(127): [-0.72, -0.14, -0.24, +1.11, -6.51, +0.02, +0.67, +0.14, +0.92, -0.33, +1.01, -2.05, +0.14, -1.15, -2.91, +0.16, -0.75, +1.31, +1.24, -1.30, -0.24, -0.22, -0.99, -0.03, -0.54, -0.64, -1.41, -0.99, -0.80, +0.50, +0.93, +0.81, +1.31, -1.40, +0.05, -0.54, +0.67, +0.68]
(116): [+0.24, +0.02, -0.27, -0.53, -3.57, -0.03, -1.04, +0.10, -0.31, +0.83, -0.14, -1.18, -1.37, -0.64, -0.71, +0.25, +0.20, +0.82, +1.09, -1.74, +0.31, +0.45, -0.61, -0.27, -0.21, +0.08, +0.12, -0.72, -0.20, -1.17, -0.02, +1.04, +0.82, -0.08, +0.19, +0.33, -0.34, -0.89]
(33): [-1.65, -0.32, +0.12, +1.35, +4.75, +0.20, +3.40, -0.41, +1.15, -2.00, +1.18, +1.28, +2.76, +0.98, +0.03, -0.20, -0.92, -0.38, -2.40, -1.37, -0.16, -0.86, +0.93, +0.19, +0.28, +1.47, +0.82, +0.34, +0.24, -1.20, -1.16, +0.18, -1.27, +1.13, +0.01, -0.02, -1.33, -0.55]
(48): [-1.65, +4.76, +1.17, +1.35, +4.75, +0.20, +3.40, -0.52, +1.15, -2.00, +1.18, +1.17, +2.76, +0.98, +0.03, -0.20, -0.92, -0.38, -2.40, +1.90, -0.16, -0.86, +0.21, -0.01, -0.17, +0.00, -1.42, +0.19, -0.95, +2.46, +1.17, -1.39, -0.38, -0.66, -0.01, -0.63, +0.26, -0.05]
(111): [-1.65, -0.32, +0.12, +1.35, +4.75, +0.20, +3.40, -0.41, +1.15, -2.00, +1.18, +1.28, +2.76, +0.98, +0.12, -0.20, -0.92, -0.38, -2.40, +1.90, -0.16, -0.86, +0.21, -0.03, +0.04, +0.00, -1.42, +0.19, -0.38, +2.46, +1.17, -1.39, -0.38, -0.66, -0.01, -0.63, +0.26, -0.05]
(5): [-0.88, -0.33, -0.88, +0.70, -8.86, -0.23, -1.11, -0.88, +0.17, +1.70, +0.38, -2.74, -0.64, -1.92, -2.99, -0.08, -0.86, +0.41, +1.95, -1.99, -0.07, -0.33, -1.36, +0.63, -0.46, +0.49, -1.41, -0.95, -0.67, -0.50, -0.14, +1.67, +0.41, -1.17, -0.04, -0.58, +0.05, +0.54]
all (127): [-0.99] | 23 28
all (111): [+4.75] | 5
all (5): [-1.36] | 23
all (48): [-0.01] | 24 35

(46): [+0.91, +0.35, -2.56, +0.35, +0.35, +2.40, +3.51, -0.66, -1.76, -2.56, -3.36, +2.40, +0.35, +1.28, +0.35, -0.17, +2.40, +0.35]
(60): [-5.65, +1.25, -0.56, +0.74, +5.49, +0.74, -0.61, -5.65, +0.88, +2.99, -7.38, -0.61, -1.77, -5.66, -0.56, +0.74, -0.61, -0.56]
(44): [-5.65, +1.25, -0.56, -2.67, +5.49, -1.77, -0.61, -1.81, +0.36, +2.99, -7.38, -2.41, +1.76, -0.73, +0.34, +0.53, +3.63, +2.98]
(85): [-4.06, +1.17, +0.29, -3.41, +5.29, -2.32, +0.42, -1.40, +0.26, +1.65, -6.95, -2.95, +1.44, -0.22, -0.72, +0.53, +3.63, -4.53]
all (60): [-5.65] | 1 8
all (60): [-0.61] | 7 12 17
all (46): [+0.35] | 2 4 5 13 15 18
all (60): [+0.74] | 4 6 16
all (44): [-0.56] | 3

(36): [+2.90, +2.39, +2.94, -0.31, -3.74, +0.90, -1.97, -0.37, +0.30, +2.77, -2.00, -2.20, +2.24, -4.47, -4.45, -2.92, -3.63, -2.47, -0.87, +0.70, -0.37, -2.20, +0.36, +0.25, -3.53, -0.37, +4.38, -3.13, +1.72, -2.20, +2.44, -4.68, +0.90, +2.44, +2.40, -0.74, -1.70, +3.13, -0.71, -0.91, -2.20, -3.35, -0.37, +2.90, +3.16, -4.54, -2.70, -4.51]
(158): [+1.16, -0.72, -2.33, -0.80, -1.61, +1.58, +2.95, +1.31, -5.72, -0.28, +1.82, -0.42, -5.56, -2.04, -0.81, +1.94, -1.45, -0.36, -1.52, -1.66, +2.13, +0.39, +0.48, +3.62, +2.68, +1.24, -0.16, +1.63, +0.28, -1.46, -0.96, -0.15, -1.18, +0.75, -0.60, +0.87, +4.89, -0.62, -0.05, -2.20, +0.63, +1.19, -4.01, +3.03, +0.12, +1.08, +4.74, -1.10]
(131): [-0.42, +0.50, -3.67, -3.00, +5.24, -1.10, +2.93, +0.28, +3.37, -0.22, -3.13, -0.09, +1.24, +1.48, -2.62, -0.46, -0.27, -4.24, +2.01, +1.76, -0.98, -2.73, +0.92, -2.13, -0.44, -2.21, +1.72, -1.54, +3.63, -1.52, +2.99, +4.00, +1.48, +1.48, -1.76, -0.70, +1.61, +0.50, -0.30, -2.76, -2.65, +4.22, +3.22, +3.66, +1.93, +1.48, +1.70, +0.50]
(166): [-1.08, +3.16, -2.05, -1.53, -0.89, +0.58, +2.95, -0.35, +2.58, +2.15, -1.04, +0.43, +0.08, +0.72, -2.37, +1.35, +2.63, +4.88, -2.11, -0.38, +3.81, +2.22, -0.85, -2.78, +0.04, -1.59, +3.12, -1.30, +1.22, -0.72, -1.38, +1.18, +2.89, +1.62, -0.52, -3.83, +1.54, +1.62, -0.50, -1.40, -0.28, +2.18, +2.07, -1.19, +1.53, -0.20, -0.98, -1.40]
(115): [+3.04, +0.84, -5.29, -0.78, -0.96, +3.35, -6.48, -3.70, -0.86, +2.31, +1.93, +0.65, -0.20, -0.32, +0.85, -0.95, -0.91, +2.17, +0.27, +1.09, +2.09, +3.03, -2.00, +3.30, +5.26, -0.96, +3.78, -7.57, +2.32, +3.45, -1.24, -3.04, +1.65, +2.38, +2.54, +0.11, +3.43, -1.09, -2.75, +1.59, +1.21, -2.00, +1.33, -2.68, -3.53, -0.76, -0.14, -1.46]
(24): [-2.70, -0.65, +3.39, +0.24, +0.42, +2.63, +2.29, -0.27, -0.36, +0.59, -3.13, +4.19, -2.52, +1.86, +1.00, +3.35, +1.78, -1.81, -2.67, -1.58, +0.27, +0.40, +1.74, -0.66, -1.65, -2.36, -3.99, -2.91, -1.20, -0.83, +0.65, -1.03, +2.44, +1.11, +1.69, +3.32, +0.06, -2.16, +0.37, -2.59, -3.50, +1.76, -1.34, -0.16, -0.75, -1.38, -3.88, -3.63]
(183): [+3.04, +0.84, -5.29, -0.78, -0.96, +3.35, -6.48, -3.70, -5.26, +2.31, +1.93, +0.65, -0.20, -0.32, +0.85, -0.95, -0.91, +1.90, +0.27, +1.09, +2.09, -0.04, -2.00, +3.30, +5.26, -0.96, +3.78, -2.00, +2.32, +3.45, -1.24, -3.04, +1.65, +2.38, +2.54, +0.11, +3.43, -1.09, -2.75, +1.59, +1.21, -2.00, +1.33, -3.07, -3.53, -0.76, -0.14, -1.46]
(141): [+3.13, +2.17, -0.34, +4.27, +0.88, -4.49, +5.83, +0.67, -1.24, +2.02, -3.14, +2.80, +1.22, -1.07, -0.22, +1.14, -0.46, -2.13, +0.22, +0.14, -1.49, -2.39, -0.55, +0.88, -1.37, +1.37, +0.36, -1.15, +0.64, +1.34, -1.41, -2.55, +1.02, -1.00, +1.47, +0.19, -0.75, -2.11, +2.80, -2.23, -3.20, +1.93, +2.03, -2.24, +1.38, -1.89, +2.62, +3.34]
(176): [-1.12, -1.05, -0.62, -3.94, +1.38, -3.22, -0.22, +2.49, +1.17, -0.44, +1.94, -0.40, +1.09, -2.03, +5.09, -2.38, +4.26, +3.60, +1.93, -2.37, +1.41, +0.91, -0.43, +3.72, +4.24, +1.51, +1.27, +0.67, -2.60, +1.22, -0.66, -3.58, -2.78, -1.13, -1.34, +1.56, +0.82, +0.33, +3.44, +0.50, -3.97, +1.71, -1.88, -0.07, -0.62, +2.05, +1.24, -1.88]
all (131): [+1.48] | 14 33 34 46
all (36): [-0.37] | 8 21 26 43
all (183): [-2.00] | 23 28 42

(80): [-5.90, -6.51, +2.77, +5.64, -2.26]
(88): [-5.90, -6.51, +2.77, +5.64, -0.41]
(136): [-1.15, +8.35, -3.04, -4.05, -2.55]
(96): [-3.04, +7.28, -3.04, -4.05, -2.55]
all (96): [-3.04] | 1 3
all (88): [+2.77] | 3

(39): [+8.30, -0.82, -4.21, -0.37]
(74): [+2.93, -2.10, +1.96, +2.93]
(86): [+2.92, +2.92, +6.16, +6.16]
all (86): [+2.92] | 1 2
all (74): [+2.93] | 1 4
all (74): [+1.96] | 3

(147): [-1.27, +1.57, +2.16, +1.64]
(124): [-1.74, -3.09, -1.74, -3.87]
(19): [-1.17, -0.98, -0.43, +3.21]
(114): [-2.22, +4.61, -2.43, +7.47]
(173): [+4.67, +4.67, -4.15, -2.41]
(25): [+2.23, -3.88, +2.79, -0.05]
(135): [-2.40, +0.60, +2.93, -0.03]
(123): [+5.61, +1.76, -3.02, +0.63]
(43): [+2.71, +3.63, -2.53, +1.64]
(78): [-0.08, -2.55, -1.65, +1.34]
all (123): [+0.63] | 4
all (173): [-2.41] | 4
all (173): [+4.67] | 1 2
all (25): [+2.79] | 3
all (124): [-3.87] | 4
all (25): [-3.88] | 2

(65): [+2.84, -3.11, +4.90, -4.08, +6.20, +5.71, -4.17, +2.25, -2.60, +6.19, -0.81, -8.24, -7.96, -6.53, -6.06]
(100): [+2.84, -3.11, -0.82, -4.08, -0.82, +5.71, -4.17, +2.84, +2.84, +1.11, +1.27, -0.82, -4.86, -0.82, -2.74]
(16): [-6.54, -3.11, +4.90, -4.08, +6.19, -8.24, -6.53, +2.25, -8.24, +6.19, -8.24, -8.24, -7.96, -3.11, -6.06]
all (100): [-0.82] | 3 5 12 14
all (16): [-3.11] | 2 14
all (16): [+6.19] | 5 10

(93): [+5.69, +1.85, -5.88, +5.29, -4.31, -3.76, +6.66]
(23): [-0.88, +5.65, -5.45, +6.04, +3.55, +3.43, -1.82]
(22): [+3.67, +6.46, +4.62, -3.65, -4.73, -4.30, -4.30]
(192): [+2.86, -5.59, -6.79, +5.75, +6.03, -0.37, -5.93]
(10): [+4.88, +4.88, -2.10, -6.07, +4.88, +4.91, +3.41]
(188): [+0.98, -6.96, +4.97, +4.30, +5.02, -6.96, +0.56]
(175): [+5.11, +3.95, +5.73, -6.83, +0.73, -6.49, -2.26]
(9): [-3.05, -1.74, -1.37, -3.13, +4.31, -4.19, +5.84]
(144): [-2.13, +7.06, +7.07, -2.13, +3.82, +7.07, -2.13]
(83): [-3.70, +5.49, +0.17, +6.02, -1.35, +1.74, +4.50]
all (10): [+4.88] | 1 2 5
all (144): [+7.07] | 3 6
all (22): [-4.30] | 6 7

(45): [+0.69, -4.50, -1.06, +1.33, -0.49, +7.86, -3.61, -2.49]
(32): [+0.94, +1.26, +1.80, +1.26, -5.07, +3.07, -5.07, -5.07]
(81): [+0.94, +4.19, +1.26, +1.26, -5.06, +1.26, +1.26, -1.06]
all (32): [-5.07] | 5 7 8
all (81): [+1.26] | 3 4 6 7
all (32): [+3.07] | 6
all (32): [+1.26] | 2 4

(125): [-3.08, +0.11, +0.27, -0.08, -3.08, +2.27, -3.77, +0.11, +0.74, +0.11, +1.53, +1.73, +0.11, +2.84, +1.43, -2.57, -1.05, +1.18]
(101): [-3.56, +3.73, -5.93, -2.48, -4.95, +3.52, +7.00, +0.81, +1.48, -5.09, -4.91, -2.37, -1.46, -4.90, +2.74, +3.73, +0.42, -1.43]
(90): [-1.40, +0.87, +1.62, -2.51, -0.79, -3.84, -2.03, -0.41, -1.31, +3.22, +0.62, +1.51, +2.41, +0.34, +0.10, -1.63, -1.61, -2.14]
(62): [+2.06, +0.10, -0.18, +2.76, +0.80, +0.03, -0.72, -0.38, +0.58, -2.91, -2.78, -5.08, +1.64, +2.48, -3.73, -0.68, +3.05, -4.85]
all (125): [+0.11] | 2 8 10 13
all (101): [-4.91] | 11
all (90): [+1.62] | 3
all (90): [-1.31] | 9

